Below is a small trained network, with its code and all its weights. Each question gives an input and a class and asks what happens when units are switched off, that is, made to give their printed mean instead of their output.

import numpy as np


def w(rows, s, z=0):
    codes = np.array(rows[::2]) - 128.0
    scale = np.full(codes.shape[1], s)
    scale[-1] = z or s
    return codes * scale


def norm(h):
    return h / np.sqrt((h * h).mean(-1, keepdims=True) + 1e-5)


def f(y):
    return np.maximum(y, 0)


def log_softmax(a):
    a = a - a.max(-1, keepdims=True)
    return a - np.log(np.exp(a).sum(-1, keepdims=True))


def net(x, mask):
    res = np.array(x, float).reshape(1, 3) / 4 @ E
    u = 0
    for l in range(3):
        y = f(norm(res) @ A[l][:, :-1].T + A[l][:, -1])
        res = res + np.where(mask[u : u + 3], y, B[l][:, -1]) @ B[l][:, :-1]
        u += 3
    return log_softmax(norm(res)[-1] @ U[:, :-1].T + U[:, -1])


A, B = {}, {}
E = w([
[91,81,168],'x0',
[118,35,3],'x1',
[236,14,203],'x2',
],0.005)
A[0] = w([
[254,202,50,79],'0.n1',
[53,209,79,25],'0.n2',
[119,34,204,250],'0.n3',
],0.0081,0.0017)
B[0] = w([
[91,25,246,192],'0.n1',
[193,215,66,224],'0.n2',
[148,214,65,253],'0.n3',
],0.011,0.0046)
A[1] = w([
[141,121,191,4],'1.n1',
[245,79,155,148],'1.n2',
[143,144,236,159],'1.n3',
],0.012,0.0024)
B[1] = w([
[255,15,49,160],'1.n1',
[200,244,113,253],'1.n2',
[35,165,122,238],'1.n3',
],0.0069,0.0047)
A[2] = w([
[172,199,144,253],'2.n1',
[108,169,62,51],'2.n2',
[163,72,5,187],'2.n3',
],0.013,0.0022)
B[2] = w([
[75,77,124,244],'2.n1',
[248,64,189,195],'2.n2',
[56,167,163,210],'2.n3',
],0.012,0.011)
U = w([
[244,240,73,171],'0',
[20,187,124,185],'1',
[133,87,170,193],'2',
[154,77,128,67],'3',
[120,72,23,3],'4',
],0.011,0.006)

Each question gives the input, the list of numbers given to net, and the class t.
The units are the neurons (one row each of A and B). Each row of codes is followed by its name. A weight is (code - 128) times the scale printed after its matrix; where a second scale follows, it is the last column's (A, B and U).
mask holds one flag per neuron, layer by layer. A switched-off neuron (its flag False) gives its mean, the last column of its row in B, instead of its output. The means were averaged over made-up inputs and are rounded, as every weight is.
A unit's drop is (log p(t) with every unit on - log p(t) with that unit switched off) / (log p(t) with every unit on - log p(t) with every unit switched off).
The circuit of an input: a set's keep is (log p(t) with only the set's units on - log p(t) with every unit switched off) / (log p(t) with every unit on - log p(t) with every unit switched off). Starting from all 9 units, units are removed one at a time, each time the one whose removal leaves the highest keep (on an exact tie, the one counted first), for as long as the keep stays at least 0.8.
units of the circuit, in order: the units of the circuit, biggest drop first
most important unit: the unit with the biggest drop
top k neurons: the k neurons with the biggest drops, biggest first
k most important neurons of layer l: the k neurons of layer l with the biggest drops, biggest first
input [-6,2,3], class 2: most important unit : 0.n1
input [-4,7,7], class 0: top 4 neurons : [1.n2 0.n3 1.n3 2.n2]
input [7,-8,7], class 1: units of the circuit, in order : [1.n3 2.n2]
input [4,-8,4], class 1: top 2 neurons : [2.n2 1.n3]
input [7,2,-4], class 2: top 2 neurons : [2.n2 0.n3]
input [6,-3,-4], class 2: top 4 neurons : [0.n3 1.n2 2.n3 2.n1]
input [-5,-3,-8], class 0: units of the circuit, in order : [2.n3 2.n2]
input [-1,5,2], class 1: top 2 neurons : [2.n3 1.n3]
input [7,5,7], class 0: top 2 neurons : [0.n3 1.n2]
input [3,-5,4], class 1: top 3 neurons : [0.n2 2.n2 2.n1]
input [7,3,-6], class 2: top 3 neurons : [0.n3 1.n2 2.n2]
input [-3,7,4], class 1: 2 most important neurons of layer 2 : [2.n3 2.n2]
input [0,-5,3], class 1: top 4 neurons : [0.n2 2.n2 2.n1 0.n3]
input [0,-1,-5], class 0: units of the circuit, in order : [0.n2]
input [6,4,-8], class 0: 2 most important neurons of layer 2 : [2.n2 2.n1]
input [-8,-8,6], class 1: top 4 neurons : [1.n3 2.n2 2.n1 0.n2]
input [2,-7,8], class 0: 2 most important neurons of layer 1 : [1.n2 1.n1]
input [-4,2,0], class 2: 2 most important neurons of layer 2 : [2.n3 2.n1]
input [7,-1,-5], class 2: 2 most important neurons of layer 1 : [1.n2 1.n3]
input [-1,3,8], class 0: units of the circuit, in order : [1.n2]
